Below is a small trained network, with its code and all its weights. Each question gives an input and a class and asks what happens when units are switched off, that is, made to give their printed mean instead of their output.

import numpy as np


def w(rows, s, z=0):
    codes = np.array(rows[::2]) - 128.0
    scale = np.full(codes.shape[1], s)
    scale[-1] = z or s
    return codes * scale


def f(y):
    return y / 2 * (1 + np.tanh(0.7978845608 * (y + 0.044715 * y**3)))


def log_softmax(a):
    a = a - a.max(-1, keepdims=True)
    return a - np.log(np.exp(a).sum(-1, keepdims=True))


def net(x, mask):
    res = np.array(x, float).reshape(1, 6) / 4 @ E
    y = f(res @ A[0][:, :-1].T + A[0][:, -1])
    res = res + np.where(mask, y, B[0][:, -1]) @ B[0][:, :-1]
    return log_softmax(res[-1] @ U[:, :-1].T + U[:, -1])


A, B = {}, {}
E = w([
[122,136,142,125,108,118],'x0',
[156,169,169,33,161,179],'x1',
[134,129,102,131,149,128],'x2',
[142,126,176,135,232,18],'x3',
[212,209,197,252,167,193],'x4',
[118,115,173,128,105,138],'x5',
],0.013)
A[0] = w([
[126,135,142,42,137,177,34],'N1',
[88,102,72,129,75,191,97],'N2',
[78,69,113,59,110,109,91],'N3',
[80,122,127,160,102,108,62],'N4',
[92,169,109,99,89,162,94],'N5',
[60,100,106,177,111,112,4],'N6',
[116,98,170,111,187,63,113],'N7',
[120,95,150,113,163,75,35],'N8',
[107,71,92,60,120,113,109],'N9',
[149,36,90,196,72,77,76],'N10',
[84,110,115,54,99,88,80],'N11',
[59,102,102,99,151,145,9],'N12',
[153,147,146,10,150,139,37],'N13',
],0.013,0.0033)
B[0] = w([
[39,98,106,110,165,127,190],'N1',
[183,30,74,89,53,71,218],'N2',
[148,201,170,179,89,182,253],'N3',
[115,138,108,87,176,137,154],'N4',
[138,87,57,141,100,42,178],'N5',
[159,159,216,39,194,47,170],'N6',
[248,58,63,123,12,63,216],'N7',
[169,115,117,69,104,106,183],'N8',
[201,141,182,191,118,187,243],'N9',
[10,108,218,81,254,134,205],'N10',
[114,200,160,155,84,198,242],'N11',
[116,143,176,184,93,161,186],'N12',
[38,120,167,62,222,87,211],'N13',
],0.0083,0.016)
U = w([
[175,198,136,248,123,190,251],'0',
[178,28,53,103,66,69,44],'1',
[44,122,124,81,211,103,85],'2',
],0.013,0.0025)

Each question gives the input, the list of numbers given to net, and the class t.
The units are the neurons (one row each of A and B). Each row of codes is followed by its name. A weight is (code - 128) times the scale printed after its matrix; where a second scale follows, it is the last column's (A, B and U).
mask holds one flag per neuron, in row order. A switched-off neuron (its flag False) gives its mean, the last column of its row in B, instead of its output. The means were averaged over made-up inputs and are rounded, as every weight is.
A unit's drop is (log p(t) with every unit on - log p(t) with that unit switched off) / (log p(t) with every unit on - log p(t) with every unit switched off).
The circuit of an input: a set's keep is (log p(t) with only the set's units on - log p(t) with every unit switched off) / (log p(t) with every unit on - log p(t) with every unit switched off). Starting from the 12 units with the biggest drops (on a tie, the unit counted first), units are removed one at a time, each time the one whose removal leaves the highest keep (on an exact tie, the one counted first), for as long as the keep stays at least 0.8.
circuit, biggest first: the units of the circuit, biggest drop first
unit that matters most: the unit with the biggest drop
k most important neurons: the k neurons with the biggest drops, biggest first
drop of u: that unit's drop, to one decimal
input [1,-5,2,-7,3,-4], class 1: unit that matters most	N2
input [-3,-3,1,-4,-4,-1], class 0: 2 most important neurons	(N7 N3)
input [-2,0,6,-1,-2,2], class 0: circuit, biggest first	(N7 N13)
input [3,-1,6,2,-2,-6], class 0: circuit, biggest first	(N2 N13)
input [6,-1,3,-2,1,-3], class 1: 2 most important neurons	(N3 N11)
input [3,1,3,7,-6,7], class 1: 3 most important neurons	(N7 N8 N13)
input [4,-8,-2,-6,1,-7], class 2: 2 most important neurons	(N10 N7)
input [-6,5,-7,-3,-1,-4], class 2: 2 most important neurons	(N7 N13)
input [-4,-6,-5,-1,-8,2], class 0: 2 most important neurons	(N3 N9)
input [-6,-6,8,4,0,5], class 2: 2 most important neurons	(N10 N2)
input [0,1,-4,3,1,-3], class 1: 4 most important neurons	(N3 N11 N9 N10)
input [-7,-1,5,-4,-5,1], class 0: 3 most important neurons	(N3 N9 N7)
input [1,5,-3,6,2,-5], class 1: 2 most important neurons	(N7 N10)
input [-3,6,1,-8,2,-4], class 1: most important neuron	(N2)
input [5,-8,8,3,-4,-6], class 2: drop of N10	0.9
input [2,-6,7,-2,-7,1], class 0: drop of N3	0.5
input [-8,5,-6,3,-5,1], class 0: drop of N3	0.5
